(in the rows, 128 means zero)
Each row of numbers belongs to one of the things below and depends on some of the facts about them. Some rows are named. Which thing is each other row?

There are 4 kinds of fact about the things: σ, μ, Ψ, Ω.
σ: points at; μ: belongs to class; Ψ: uses; Ω: refers to
q177 | Ω q288 q465
q261 | σ q943 | μ noflar | Ω q593 q288 q407 q50 q556
q202 | μ noflar | Ω q22 q556
q472 | Ψ q669 q309 q310 q184
q718 | σ q137 | μ noflar
q112 | σ q10 | μ noflar
q144 | μ grosem
q787 | Ψ q588 q368 q243
q90 | μ grosem | Ω q609
q566 | σ q943 | μ grosem | Ω q22 q593
q418 | σ q137 q112 | μ broflun
q637 | σ q181 | μ grosem
q988 | μ grosem | Ψ q794 q64 | Ω q556
q664 | σ q275 q556 | μ grosem | Ω q285
q171 | μ noflar
q651 | μ broflun | Ω q132 q179
q184 | μ grosem | Ω q979 q600
q226 | μ grosem
q380 | μ noflar | Ψ q128 q761
q10 | σ q60 | Ω q288
q559 | μ noflar | Ψ q202 q849 | Ω q8 q288
q600 | μ grosem | Ω q126
q204 | σ q806 | Ψ q635
q314 | σ q333 q798 | μ broflun
q669 | μ noflar | Ω q466
q846 | σ q133 | μ broflun | Ψ q333 q957
q275 | σ q387 | μ grosem | Ω q288
q228 | μ noflar
q957 | μ noflar | Ω q22
q818 | σ q137 q238 q228 q387 | μ noflar | Ψ q635
q288 | μ broflun
q333 | μ grosem | Ω q288
q198 | μ grosem | Ψ q351 q22 q155 q735
q731 | Ψ q798 q74 | Ω q288
q677 | μ grosem | Ψ q144 q170 q285
q21 | μ grosem | Ω q243
q794 | Ω q17
q138 | σ q465 | μ broflun
q556 | σ q812 | μ noflar
q170 | μ grosem
q913 | Ψ q113 q184 q352 q753
q361 | σ q799 q798 | μ noflar
q574 | μ noflar | Ψ q912
q479 | μ grosem | Ψ q651 q113 q562
q470 | μ noflar
q60 | σ q806 | μ noflar
q991 | μ grosem
q616 | Ψ q964 q741
q593 | μ grosem | Ψ q202 q167 | Ω q288
q309 | σ q380 | μ grosem | Ω q407
q74 | μ grosem
q464 | μ noflar | Ω q439
q943 | Ψ q132 q741 q439
q849 | μ grosem | Ω q243
q273 | Ψ q748 q609 q368 q133 q113 | Ω q288
q120 | μ grosem | Ψ q748 q651 | Ω q812 q943 q407
q243 | μ grosem | Ω q288
q126 | σ q60 | μ broflun | Ω q22
q238 | μ grosem | Ω q547
q454 | Ψ q90 q113
q753 | σ q430 | μ broflun
q253 | μ noflar | Ψ q60 q10
q798 | σ q333 | μ grosem
q666 | σ q659 | Ψ q748 q756 q430 q74
q656 | σ q556 | μ grosem
q50 | σ q806 | Ω q126
q465 | σ q228 q380 | μ noflar | Ω q407 q679
q806 | μ grosem | Ψ q651 q361
q799 | μ broflun | Ω q22 q202 q556
q735 | Ω q812 q368 q21
q686 | σ q666 | μ noflar
q133 | σ q761 q314 | μ grosem | Ω q595
q111 | σ q333 q798 q181 | μ grosem | Ω q593 q288 q647
q831 | σ q557 q288 | μ grosem | Ψ q34 q126 q138 | Ω q684 q957
q491 | μ grosem | Ω q593
q355 | μ broflun | Ψ q50 q184 q664
q756 | μ grosem | Ω q288
q588 | σ q112 | μ grosem | Ω q288
q34 | σ q387 | μ grosem
q267 | μ broflun | Ψ q202 q637 q184
q421 | σ q387 | μ broflun | Ψ q748 q111 q226
q466 | μ grosem
q62 | μ grosem | Ψ q464
q387 | μ grosem
q26 | μ grosem
q562 | μ noflar | Ω q261
q557 | σ q741 q611 | μ grosem
q282 | σ q741 | Ψ q286 q226
q741 | μ noflar
q52 | σ q333 q286 | μ grosem
q979 | μ grosem
q870 | σ q275 | μ noflar | Ψ q275 | Ω q288
q912 | μ grosem
q897 | μ grosem | Ψ q756 q144 q314 | Ω q21
q310 | μ noflar | Ω q964
q315 | σ q387 | μ grosem | Ω q202 q439 q111
q132 | μ grosem
q155 | σ q659 q333 | μ broflun
q848 | σ q659 | μ grosem | Ω q243 q181
q635 | σ q812
q430 | μ grosem | Ω q818
q667 | σ q333 | μ grosem | Ψ q556
q22 | μ broflun | Ω q288
q137 | μ noflar
q565 | μ noflar | Ψ q133 q112 q26 q753 q686
q647 | σ q439
q285 | μ grosem | Ω q17
q113 | μ broflun | Ω q439
q659 | σ q806 | μ grosem
q368 | μ broflun
q417 | Ψ q848 q275 q112
q748 | μ noflar | Ω q22 q794 q407
q679 | σ q202 | μ broflun | Ω q566 q288 q243
q609 | σ q616 | μ grosem | Ω q593
q8 | μ broflun
q181 | σ q333 | μ grosem | Ψ q202 q637 | Ω q566 q593
q352 | σ q333 | μ grosem
q439 | μ grosem | Ω q288
q286 | μ grosem
q812 | σ q333 q806 | μ broflun
q407 | μ grosem | Ω q22 q288 q243 q439
q64 | σ q60
q117 | σ q333 q238 q798 | μ broflun | Ω q267
q489 | σ q380 | Ψ q128 q756
q761 | σ q812 q806
q351 | μ grosem
q964 | μ noflar
q490 | σ q74 | μ noflar | Ψ q8 q957
q595 | μ broflun | Ψ q557 q243 q611
q488 | μ noflar | Ψ q8 q748 q741 q228 | Ω q288
q278 | μ noflar | Ψ q957 | Ω q288 q439
q73 | μ grosem | Ψ q90 q314 q741 q10 q184
q611 | μ broflun
q248 | μ noflar | Ψ q609 q179 q832
q889 | σ q831 q60 | μ noflar | Ψ q184 q352
q17 | μ grosem | Ω q111
q653 | σ q117 | μ noflar | Ψ q17
q891 | μ grosem | Ψ q22 q179 q562

Some things and their rows:
q273: [179 128 110 103 128 153  77 155 108 135  58 173  70 124  93  29 151 124
 181 189  69 108 132 151 147 148]
q368: [135 112 119 149 105 142 148 173 116 110 139 120 133 150 173 160 157 139
 119 144 123 128 147 110 125 106]
q565: [151 101 158 103 140 122 138 114 123 143 107 142  85 135 138 160 143  83
 147 117 100 111 123 141 109 142]
q600: [ 89 126 117 126 137 131 114 109 150 124 154 114 114  93 110 123 129 118
 100 115 155 136 133 158 110 132]
q491: [153 177 100 133 177 135  55  87 100 134 113  91 160  96 133 123 150 136
  85  82 160 143 114 137 112 142]
q831: [100 161 128 124 147 127 115  85 153 122 125 131 108 116 113 133  99  88
  94 127 120 145 145 164 101 168]
q846: [140 132 150 130 100 135 121 116 166 123 142 130 120 168 167 146 134 101
 123 147 105 133 134 144 126 173]
q490: [161 111 140 114 138 119 139 122 137 151 104 145  88 129 159 156 120  91
 126 121 109 102 132 125 118 125]
q74: [114 116 136 137 111 125 134 155 122 120 117 105 128 106 124 163 141 143
 101 138 137 117 145 101 132 101]
q465: [111 118 111 110 177 124 124 114 138 139 153 123 122 132 152  93 109 119
 138 110 171 102 116 143 113 135]
q647: [153 139 131 127 100 133 142 118 142 160 150 142 155 114 149 122 127 131
  89 144 108 119 107 120 130 138]
q285: [103 141 110 135 143 130 109 122 114 118 132 102 148  99 126 126 135 141
 102  99 156 144 131 139 126 116]
q351: [101 116 140 141 121 118 123 125 140 132 123 112 135 110 130 161 128 143
  99 145 136 132 141 108 126  98]
q261: [170 148  78 117 194 141  74 124 134 147 122 136 131  97 131  82 109 126
 149 106 155 129 121 155 122 135]
q556: [120 129 139 123 153 122 167 126 151 118 149 127 125 138 149 144  95 138
 131 103 157 114 126 111 149 131]
q667: [128 139 186 125  96 107 103  95 170 134 119 119 143 137 135 155 113 130
 119 118 135 132 140 148 146 159]
q472: [148 133 166 106 100 113 156  94 103 161 150 148 133 132  94 133 155  95
 137 122  72 124  85 138 102 163]
q566: [115 156  75 132 165 150  63  94 120 124 142  84 140  80 138 106 146 105
  89  70 176 128 126 169 104 149]
q278: [164 111  99 114 183 141 100 137 146 140  98 160  78 120 113  72  98 134
 179 155 112 116 137 147 136 132]
q849: [111 125 107 131 148 114 115 107 118 126 152 115 153 103  79 127 127 137
 130 112 157 153 113 134 112 126]
q128: [132 135 128 135 102 126 161 147 119 139 144 136 148 107 142 126 126 152
  98 135 128 116 121  97 144 111]

Rows to name:
No name comes twice in this set of rows, the named rows included.
[124 130 151 111 144 101 146 120 132 145 133 145 130 165 166 145  90 123
 132 117 137 106 117 106 113 127] : q718
[101 154  94 135 103 132 176 144 107 115 166 138 159 120 103  92 142 101
 139  84 150 149 105 150 132 151] : q50
[181 126 114 112 186 120  71 143 145 146  91 162  98 158 106  46  76 156
 202 167 120 131 126 130 128 132] : q870
[118 130 164 141  98 101 134 130 129 139 156 123 186 134  82 175 128 133
 164  98 142 162 119 124 138 117] : q637
[ 49 126  55 141 150 152 160 137 174  81 215 129 124 124 141  82  98  86
 123 116 176 150 150 185 111 149] : q126
[141 143 155 116  83 130 146 121 126 133  83 149  91 128 142 130 156  87
  99 134  73 106 119 136 144 166] : q666
[147 144 130 113 140 102 169 132 111 142 116 164 130 158 113 166 121  57
 168  91  79 155 123 140 100 154] : q889
[ 85  78  67 121 173 137 196 142 130 116 224 125 126  95  77 113 121 108
 173  69 198 146 107 157 121 111] : q202
[123 123 141 119 133 128  91 100 119 126 107 120 101 104 110 127 152  96
 118 113 117 120 130 159 101 141] : q897
[118 127 106 137 133 147 156 138 129  94 150 124 141 159 154 160 128 135
  97 153 119 143 148 106 119 129] : q611
[ 96 147 128 147 128 119 146 134 144 120 113 128 143 123 124 156 106 123
  85 141 120 140 156 111 115 110] : q557

The same things again, as new rows of numbers:
Some things and their rows:
q314: [126 121 136 114 137 135 133 126 128 127 133 133 123 131 136 120 135 132
 134 123 134  94 133 129  95 125 134 127 129 110 131]
q417: [125 128 127 136 132 128 147 132 117 135 136 134 141 136 111 118 123 131
 129 116 133 154 131 136 127 130 117 130 120 140 133]
q794: [124 119 136 138 117 128 127 128 133 125 131 127 121 129 103 120 125 124
 141 139 141 102 129 113 194 134 130 126 134 131 129]
q430: [115  60 138 112 135 131 101 130 144 129 134 103 116 135 135 120 123 117
 123 140 104 160 102  91 162 126 125 129 133 147 130]
q731: [145 126 113 126 108 116 151 129 112 140 102 102 131 136 140 145 123 136
 123 141 126 169 121 160 178 116 127 137 102 162 132]
q637: [110 150 126 129 134 131 123 135 125 126 140 146 116 130 155 146 132 123
 124 124 130 129 135 144 129 127 124 122 150 113 126]
q128: [119 130 127 118 132 132 146 137 131 132 135 134 131 130 115 122 121 132
 137 126 139 121 127 121 135 131 125 125 125 125 132]
q470: [121 148 125 116 135 136 129 134 132 126 125 139 127 122 136 116 132 131
 128 123 126 133 133 109 124 131 133 124 128 116 129]
q90: [125 118 138 127 122 116 114 125 130 123 128 117 118 119 119 128 125 119
 129 132 130  87 129 120 132 138 129 131 139 128 120]
q490: [139 144 106 151 118 174 167 113 117 133 137 146 174 152 120 128 139 136
 121 114 113 181 149  92 112 109 105 124 120 127 117]
q138: [129 123 133 113 137 134 135 126 128 127 133 137 121 132 139 124 135 134
 135 124 135  93 132 126  98 127 135 123 135 109 131]
q472: [110 140 137 142 133 123 142 140 110 132 134 138 127 131 123 118 129 120
 123 111 135 141 134 166 141 128 122 139 117 131 133]
q111: [140 114 127 113 102 103 124 119 111 127 111 100 109 123 139 142 126 127
 133 145 128  81 134 120 172 139 129 129 148 157 115]
q8: [132 113 128 115 135 142 137 120 132 130 138 133 135 140 135 125 137 139
 135 129 129 120 133 115  95 124 128 119 131 123 131]
q170: [119 131 127 112 135 130 127 131 136 127 136 130 128 123 131 135 124 128
 128 128 128 110 126 118  92 133 125 123 135 116 124]
q988: [137 116 128 159 127 125 108 120 134 125 135 125 138 131 109 133 122 122
 123 128 125 149 121 135 120 127 121 132 129 133 126]
q421: [149 106 132 131 138 117 137 118 110 132 133 126 145 136 115 106 125 136
 129 107 129 125 130 137  47 130 124 136 118 134 131]
q647: [100 138 145 128 131 146 150 133 126 138 129 142 139 114  93 129 125 139
 140 139 117  95 134 129 129 128 134 116 114 132 116]
q979: [119 131 128 113 135 131 131 130 135 128 136 130 128 123 129 134 125 127
 128 126 129 110 126 119  94 132 125 123 136 114 125]
q595: [131 113 135 131 137 134 135 120 118 130 137 132 138 138 129 116 137 132
 127 117 125 137 136 139  86 123 123 131 123 131 131]
q489: [134 125 124 138 133 121 146 130 110 134 135 134 143 136 109 114 118 133
 130 112 136 154 129 136 114 133 116 132 122 143 133]

Rows to name:
No name comes twice in this set of rows, the named rows included.
[127 125 130 126 125 127 117 125 139 124 132 124 123 124 123 136 126 123
 129 135 130 107 126 119 130 131 127 126 136 122 124] : q238
[111 137 127 122 131 138 143 140 130 131 138 141 124 133 129 128 127 129
 135 129 139 129 131 127 157 127 126 122 131 120 134] : q167
[145 127 112 104 111 118 133 124 127 134 103  98 123 124 151 160 122 133
 122 148 117 136 116 142 136 120 133 130 114 144 124] : q756
[141 107 138 157 128 143 102 115 160 118 131 134 126 132 114 130 134 124
 136 143 134 110 115 127 150 113 145 127 120  97 137] : q799
[138 108 146 130 128 122 119 122 133 124 120 117 120 122 118 117 130 124
 131 127 132  78 120 141 114 123 145 139 112 113 131] : q113
[135 116 134 128 138 109 131 127 116 132 130 117 145 119 105 115 118 124
 118 106 125 128 122 142  43 137 118 141 114 136 123] : q479
[133 135 126 136 124 135 114 127 141 122 118 132 123 124 127 124 131 128
 129 137 125 132 126 111 167 126 138 125 126 122 130] : q464
[137 144 118 144 135 129 131 127 112 129 130 141 144 134 130 111 130 135
 123 110 121 181 136 125 105 132 120 128 130 141 130] : q818
[157 133  98 152 109 140 131 112 119 135 113 120 151 153 153 145 138 145
 119 145 108 246 132 126 181 110 117 120 121 176 130] : q278
[125 109 140 126 109 112 115 118 119 122 127 110 113 124 119 125 131 120
 134 140 130  75 142 105 170 144 123 127 156 148 113] : q491
[128 148 124 117 135 129 131 135 128 126 124 139 125 120 133 115 128 133
 130 119 129 119 131 109 115 135 135 125 131 113 131] : q361
[146 120 121 149 114 129  99 120 159 122 115 114 121 124 126 159 120 122
 126 156 127 130 104 136 173 114 142 129 119 114 130] : q407
[135 127 121  89 121 134 149 127 126 137 107 110 120 133 172 149 140 139
 126 142 123 127 126 149 126 109 140 128 109 128 132] : q288
[105 142 148 145 127 120 106 137 124 122 129 133 104 116 141 137 135 105
 117 121 128 102 131 171 154 128 134 142 132 110 125] : q184

The same things again, as new rows of numbers:
Some things and their rows:
q565: [143 101 162 107 188  99 126 180 183 123 121 111 130 182 128 121 120 152
 142 109 141 127 126 129 147 138 156 137 127 130 174 118 110 124 139 114]
q226: [128 128 151 140 106 116 109 159 158 125 160 108 126 144 143 123  96 114
 136 134 127 116 152  99 102 127 119 143 144 105 137 132 133 113 125  94]
q310: [131 136 126 132 137 135 123 163 146 143 117  83 141 144 123 138 104 145
 145 133 135 106 153 138  93 131 109 148 129 104 147 125 106 105 147 103]
q891: [129 102 175 116 154  90 110 172 182 111 147 134 130 170 144 112 123 129
 121 103 132 134 124  99 153 136 160 138 128 135 161 127 135 131 123 117]
q664: [116 126 150 141  88 112  95 134 152 139 150 109 135 136 142 138 107 123
 129 128 118 122 142 118 103 139 111 159 123 109 150 154 124 110 141 124]
q137: [135 122 128 132 133 134 121 169 157 141 128  84 123 146 126 138  95 145
 149 141 136 110 149 129  95 130 113 144 140  93 150 128 111 103 145  93]
q380: [137  93 154 108 188 103 123 176 189 129 113 116 124 180 129 121 121 154
 143 108 141 127 120 127 148 134 156 138 132 122 173 121 113 125 143 110]
q132: [125 132 148 143 104 121 106 165 153 125 160 108 129 137 144 127  97 119
 136 138 129 118 147 103 103 132 119 143 133  98 134 134 129 108 126  92]
q831: [116 102 178 120 144  86 106 144 181 129 129 146 134 163 149 123 136 139
 125 101 126 140 124 123 154 132 161 155 133 138 164 145 129 142 135 128]
q34: [115 104 131 133  86 110  94 131 174 134 158 106 115 153 152 136  88 134
 143 139 111 121 137 105 105 140 119 155 128  92 148 173 135 104 155 120]
q333: [146 130  89 139 129 173 129 159  62 165 122 161 168 114 131 119  99 151
 133  90  56  76 179  76 155 137  70  90 120 146 162 176 134 131 183 125]
q421: [167 104 167  82 168  77 126 123 204 129 126 122 105 163 136 130 116 132
 144 100 124 158 104 133 157 131 172 161 126 136 171 180 156 126 151 155]
q912: [125 125 148 138 107 121 106 160 155 125 159 113 131 137 148 126  97 121
 135 133 126 117 150  98 107 133 118 141 135 100 132 131 133 110 128  89]
q964: [136 124 132 134 139 135 125 173 155 139 130  85 124 149 129 136  94 137
 154 139 138 111 149 127  94 128 114 143 139  95 148 122 110 104 143  89]
q630: [139 138 141 122 125 125 127 172 141 138 140  93 115 127 134 126 100 128
 146 134 131 131 142 124 101 129 113 140 126  99 131 129 129 111 124  98]
q52: [124 112 163 156  88 107  95 161 148 141 146 108 144 129 146 144  96 118
 145 139 113 128 155 100 118 136 117 143 131 138 120 152 120 119 140  94]
q957: [ 83 115 101 121 140 179 167 100 168 136  43 125 186 107 145 146 182 186
 163 123 140 138 149 163  77  98 135 171 160 101  74 130 111 133 176 119]
q21: [116 143 137 134 103 128 120 145 141 125 140 114 155 135 141 132 117 134
 129 126 121 120 154 120  95 125 122 152 129 111 136 139 126 124 135 112]
q261: [113 153  81 128 160 160 109 109 116 196  78 106 165 107 107 144 134 137
 111  88 112  75 146 146 116 128  74 171 138 157 183 158 109  96 171 169]
q595: [180 119 178  93 182  97 136 158 183 122 125 138 124 139 143 129 120 124
 139  95 134 152 109 121 156 134 154 136 113 108 145 143 143 126 131 112]
q202: [ 98 153 121 110 119 148 156 134 138 124  53 116 226 117 133 167 172 199
 145 126 134 138 149 191  72 141 111 186  71  69  92 126  71 139 177 130]

Name these rows:
No name comes twice in this set of rows, the named rows included.
[116 137 134 137 103 134 116 151 134 125 138 122 155 125 148 132 113 139
 126 123 115 120 149 112 100 134 106 144 114  92 128 138 122 118 138 104] : q849
[150 121  92  87 222 152 161 165 103 152 106 152 133 188 110  87 127 174
 132  54  83  76 149 122 170 126 124 100 134 161 244 138 130 137 177 160] : q488
[155 204  88  79 147 173 197 106  58 155  84 148 189 106 121 129 147 170
 140  73  76 108 167 171 107 107  94 140 109 131 170 163 138 151 185 176] : q22
[118 115 142 141 118 133 126 136 159 146 118  92 134 154 128 137 120 129
 170 128 129 128 143 147  88 131 120 155 132 116 138 126 102 116 163 116] : q556
[105 121 122 123  88 116 108 112 159 136 132 109 140 145 148 137 110 142
 136 132 109 129 143 125 101 135 122 175 122 112 145 178 132 118 163 146] : q315
[154 151 109  67 204 125 168 172  87 155 126 149 128 176 107  74 125 155
 118  55  86  99 144 127 174 128 127 104 115 180 237 141 144 149 153 179] : q273
[107 143 146 131  98 122 125 137 148 119 133 113 162 136 143 134 125 133
 135 134 130 134 151 129  86 118 131 167 130 113 122 132 121 125 135 114] : q600
[135  70 143 107 176 102 117 151 204 139 107 118 110 181 132 126 115 163
 150 112 128 128 113 125 157 142 157 142 134 118 170 149 116 118 165 121] : q818
[120 114 124 127  96 114 104 142 169 123 158 102 117 153 153 131  88 133
 135 139 116 124 138 100 104 138 116 154 120  87 145 168 140 100 145 118] : q387
[151 138 186  83 157  66 128 202 158 113 141 105 133 175 122 115 116 138
 119 105 141 149 118 145 148 154 150 151  72 132 181 118 110 141 117 134] : q913
[173  85 167 114 186 122 127 132 202 145 104 172 103 114 157 130 127 133
 150  86 115 146  99 106 171 138 154 122 132  94 117 156 154 119 151 103] : q846
[129 124  58 114 114 157 123 114  95 163 140 155 124 152 143 111  87 166
 129  89  44  74 154  97 138 140  80 117 113 104 220 208 148 114 202 174] : q275
[166 176 111 107 147 153 142 112  95 175 103 138 149  92 126 138 117 132
 132  81  82 100 145 135 121 122  79 135 115 122 168 173 141 116 171 154] : q679

